[[-28   3  34   5]
 [  9 -23 -32 -33]
 [ 12 -13 -28 -10]]
->
[[  9 -23 -32 -33]
 [ 12 -13 -28 -10]
 [-28   3  34   5]]

[[-18  -6   6  -6 -19]
 [-13   0   5  -6 -16]
 [-18 -17  25 -25  -3]
 [-28   6  10 -11 -29]
 [-14   5  -3   2 -25]]
->
[[-14   5  -3   2 -25]
 [-13   0   5  -6 -16]
 [-18  -6   6  -6 -19]
 [-28   6  10 -11 -29]
 [-18 -17  25 -25  -3]]

[[ -5   8 -28]
 [-13  -6  -5]
 [ -5  -1 -16]
 [-17 -14 -33]]
->
[[-17 -14 -33]
 [ -5   8 -28]
 [ -5  -1 -16]
 [-13  -6  -5]]

[[ 30  -2 -17 -17  -8]
 [ 18  18  23  -6  -7]
 [ 21  14   0 -18  -8]
 [ 12  12 -32 -11 -16]
 [-11  22   2   6 -27]
 [ 12   5   3 -21 -14]
 [ 22  -5 -21 -18  -6]]
->
[[ 12  12 -32 -11 -16]
 [ 22  -5 -21 -18  -6]
 [ 30  -2 -17 -17  -8]
 [ 21  14   0 -18  -8]
 [-11  22   2   6 -27]
 [ 12   5   3 -21 -14]
 [ 18  18  23  -6  -7]]

[[  7  -1  13 -11 -17   5   3  -9  -1   5   5 -14   8   3  -2]
 [ 12 -15  18  11   8 -39 -27 -39 -29 -14  10   9 -10 -11 -39]
 [ -4  10   0   0   4  -5   7  14 -10   6  19  -1   8   2 -10]
 [  4   4   7   4  12  21  -5  -4   7   7   9   0  -9  -8  -7]]
->
[[ -4  10   0   0   4  -5   7  14 -10   6  19  -1   8   2 -10]
 [  4   4   7   4  12  21  -5  -4   7   7   9   0  -9  -8  -7]
 [  7  -1  13 -11 -17   5   3  -9  -1   5   5 -14   8   3  -2]
 [ 12 -15  18  11   8 -39 -27 -39 -29 -14  10   9 -10 -11 -39]]

[[-21 -30   6  11 -21   0  24   2   4   5   2 -34   5  29  -2]
 [-24 -27 -11   4  -6 -16  -2   6   7   0   7 -30   2  10 -24]
 [ 11  26   0 -13  29  -3 -11 -13 -13 -10  -7   4  -8  -1 -13]
 [-25 -33  -9  10 -36 -17   6   5   9   5   8 -27   5   0 -10]
 [ -2  -3 -14   2 -26 -12 -26   9   0   6  12  17   5 -35   2]
 [  3  13   7 -11  20  -2  13 -10  -4  -9  -5 -13 -10   7  -6]]
->
[[ -2  -3 -14   2 -26 -12 -26   9   0   6  12  17   5 -35   2]
 [-24 -27 -11   4  -6 -16  -2   6   7   0   7 -30   2  10 -24]
 [-25 -33  -9  10 -36 -17   6   5   9   5   8 -27   5   0 -10]
 [ 11  26   0 -13  29  -3 -11 -13 -13 -10  -7   4  -8  -1 -13]
 [-21 -30   6  11 -21   0  24   2   4   5   2 -34   5  29  -2]
 [  3  13   7 -11  20  -2  13 -10  -4  -9  -5 -13 -10   7  -6]]

[[ -4   2  -5  10   2  30   2   3   3  -2  11]
 [  1  -1   0   6  -1   5   1   2   2  -1  16]
 [ -2  -2   6   1   0 -14 -24   3  -1  -5 -15]
 [ -1   0  -1 -14   3  20 -25   0  -1   0  -1]
 [  1   1  -7  -1   5  -7 -12   4   7 -10   6]]
->
[[  1   1  -7  -1   5  -7 -12   4   7 -10   6]
 [ -4   2  -5  10   2  30   2   3   3  -2  11]
 [ -1   0  -1 -14   3  20 -25   0  -1   0  -1]
 [  1  -1   0   6  -1   5   1   2   2  -1  16]
 [ -2  -2   6   1   0 -14 -24   3  -1  -5 -15]]
---
[[-17 -33  20  23]
 [-16 -37  25  27]
 [-20 -36  19  34]]
->
[[-16 -37  25]
 [-20 -36  19]]

[[  6 -37  -9]
 [ 17  -4  36]
 [-15   2 -33]
 [ 22  -2  28]]
->
[[ 17  -4  36]
 [-15   2 -33]]

[[  2   1  -1  -2]
 [  8   6  -6 -10]
 [-26 -20  20  29]
 [  2   2  -2  -3]
 [ 15  11 -11 -17]]
->
[[  8   6  -6]
 [-26 -20  20]]

[[ -3  19  38]
 [-11 -35  10]
 [ -9 -37   9]
 [  0  23  37]]
->
[[-11 -35  10]
 [ -9 -37   9]]

[[ -4  28  -1]
 [ -2  30   6]
 [ -1  10 -16]
 [ -5  15 -11]]
->
[[ -2  30   6]
 [ -1  10 -16]]

[[-13  36  -7  14  -5]
 [ -9   2 -22  20  28]
 [ -5  34  -4   9 -21]
 [-16  30 -12  17  11]
 [  5  26  -5   2 -31]]
->
[[ -9   2 -22]
 [ -5  34  -4]]

[[  9 -38  -3  20]
 [ 24  -3  22 -22]
 [ 19 -21  12 -11]
 [-19   3 -14  -6]
 [ 27 -26  17   1]]
->
[[ 24  -3  22]
 [ 19 -21  12]]

[[ 24 -17 -12 -33]
 [ 31  13  -5  -2]
 [ 24 -30 -23  22]]
->
[[ 31  13  -5]
 [ 24 -30 -23]]

[[-15  -1  30 -14 -10]
 [  4  12  -3   1   4]
 [ -1   3  -1 -11  -3]
 [-15   4   5  33   2]]
->
[[ 4 12 -3]
 [-1  3 -1]]
